Below is a small trained network, with its code and all its weights. Each question gives an input and a class and asks what happens when units are switched off, that is, made to give their printed mean instead of their output.

import numpy as np


def w(rows, s, z=0):
    codes = np.array(rows[::2]) - 128.0
    scale = np.full(codes.shape[1], s)
    scale[-1] = z or s
    return codes * scale


def f(y):
    return np.maximum(y, 0)


def log_softmax(a):
    a = a - a.max(-1, keepdims=True)
    return a - np.log(np.exp(a).sum(-1, keepdims=True))


def net(x, mask):
    res = np.array(x, float).reshape(1, 4) / 4 @ E
    y = f(res @ A[0][:, :-1].T + A[0][:, -1])
    res = res + np.where(mask, y, B[0][:, -1]) @ B[0][:, :-1]
    return log_softmax(res[-1] @ U[:, :-1].T + U[:, -1])


A, B = {}, {}
E = w([
[74,24,43,123],'x0',
[223,98,67,99],'x1',
[28,71,171,164],'x2',
[160,129,152,245],'x3',
],0.011)
A[0] = w([
[98,139,173,198,116],'N1',
[81,160,195,204,177],'N2',
[201,208,113,13,200],'N3',
[206,172,193,130,199],'N4',
[34,84,168,139,172],'N5',
[128,117,11,72,255],'N6',
[91,60,153,155,158],'N7',
[127,73,92,180,184],'N8',
],0.012,0.0055)
B[0] = w([
[184,190,158,57,186],'N1',
[198,254,111,115,217],'N2',
[46,47,230,186,254],'N3',
[183,66,202,227,217],'N4',
[53,191,91,123,219],'N5',
[111,31,100,58,237],'N6',
[69,220,51,195,187],'N7',
[138,154,3,193,182],'N8',
],0.0082,0.015)
U = w([
[170,59,31,136,254],'0',
[72,57,158,54,147],'1',
[137,85,188,224,143],'2',
[62,126,84,153,117],'3',
[101,207,89,115,24],'4',
[250,187,113,133,124],'5',
],0.012,0.0028)

Each question gives the input, the list of numbers given to net, and the class t.
The units are the neurons (one row each of A and B). Each row of codes is followed by its name. A weight is (code - 128) times the scale printed after its matrix; where a second scale follows, it is the last column's (A, B and U).
mask holds one flag per neuron, in row order. A switched-off neuron (its flag False) gives its mean, the last column of its row in B, instead of its output. The means were averaged over made-up inputs and are rounded, as every weight is.
A unit's drop is (log p(t) with every unit on - log p(t) with that unit switched off) / (log p(t) with every unit on - log p(t) with every unit switched off).
The circuit of an input: a set's keep is (log p(t) with only the set's units on - log p(t) with every unit switched off) / (log p(t) with every unit on - log p(t) with every unit switched off). Starting from all 8 units, units are removed one at a time, each time the one whose removal leaves the highest keep (on an exact tie, the one counted first), for as long as the keep stays at least 0.8.
circuit, biggest first: the units of the circuit, biggest drop first
most important unit: the unit with the biggest drop
top k neurons: the k neurons with the biggest drops, biggest first
drop of u: that unit's drop, to one decimal
input [6,4,7,-4], class 3: circuit, biggest first => (N7)
input [-2,-5,-2,0], class 5: top 2 neurons => (N3, N2)
input [8,-5,-1,3], class 4: circuit, biggest first => (N3, N4)
input [5,-2,-2,-1], class 0: circuit, biggest first => (N3, N6)
input [8,3,-7,-4], class 1: circuit, biggest first => (N3, N6)
input [6,-4,-4,8], class 4: circuit, biggest first => (N4, N3)
input [0,6,8,0], class 3: circuit, biggest first => (N7, N4)
input [6,8,7,-8], class 0: top 2 neurons => (N3, N8)
input [-8,2,1,5], class 5: top 3 neurons => (N2, N1, N3)
input [-4,-5,-8,6], class 2: top 2 neurons => (N4, N3)
input [-2,6,-7,-5], class 1: circuit, biggest first => (N6, N3)
input [-5,3,6,-2], class 5: top 2 neurons => (N3, N6)
input [-2,-1,3,-3], class 4: top 2 neurons => (N3, N6)
input [4,-7,-8,7], class 5: circuit, biggest first => (N3)
input [6,-8,-5,-5], class 1: top 3 neurons => (N6, N8, N2)
input [-4,-3,-5,7], class 5: top 3 neurons => (N2, N3, N1)
input [2,7,5,8], class 0: top 2 neurons => (N8, N3)
input [0,-4,-8,-3], class 1: drop of N2 => 0.2
input [5,4,3,6], class 0: drop of N3 => 0.4
input [5,-8,-5,8], class 4: most important unit => N4
input [1,3,0,1], class 0: drop of N3 => 0.5
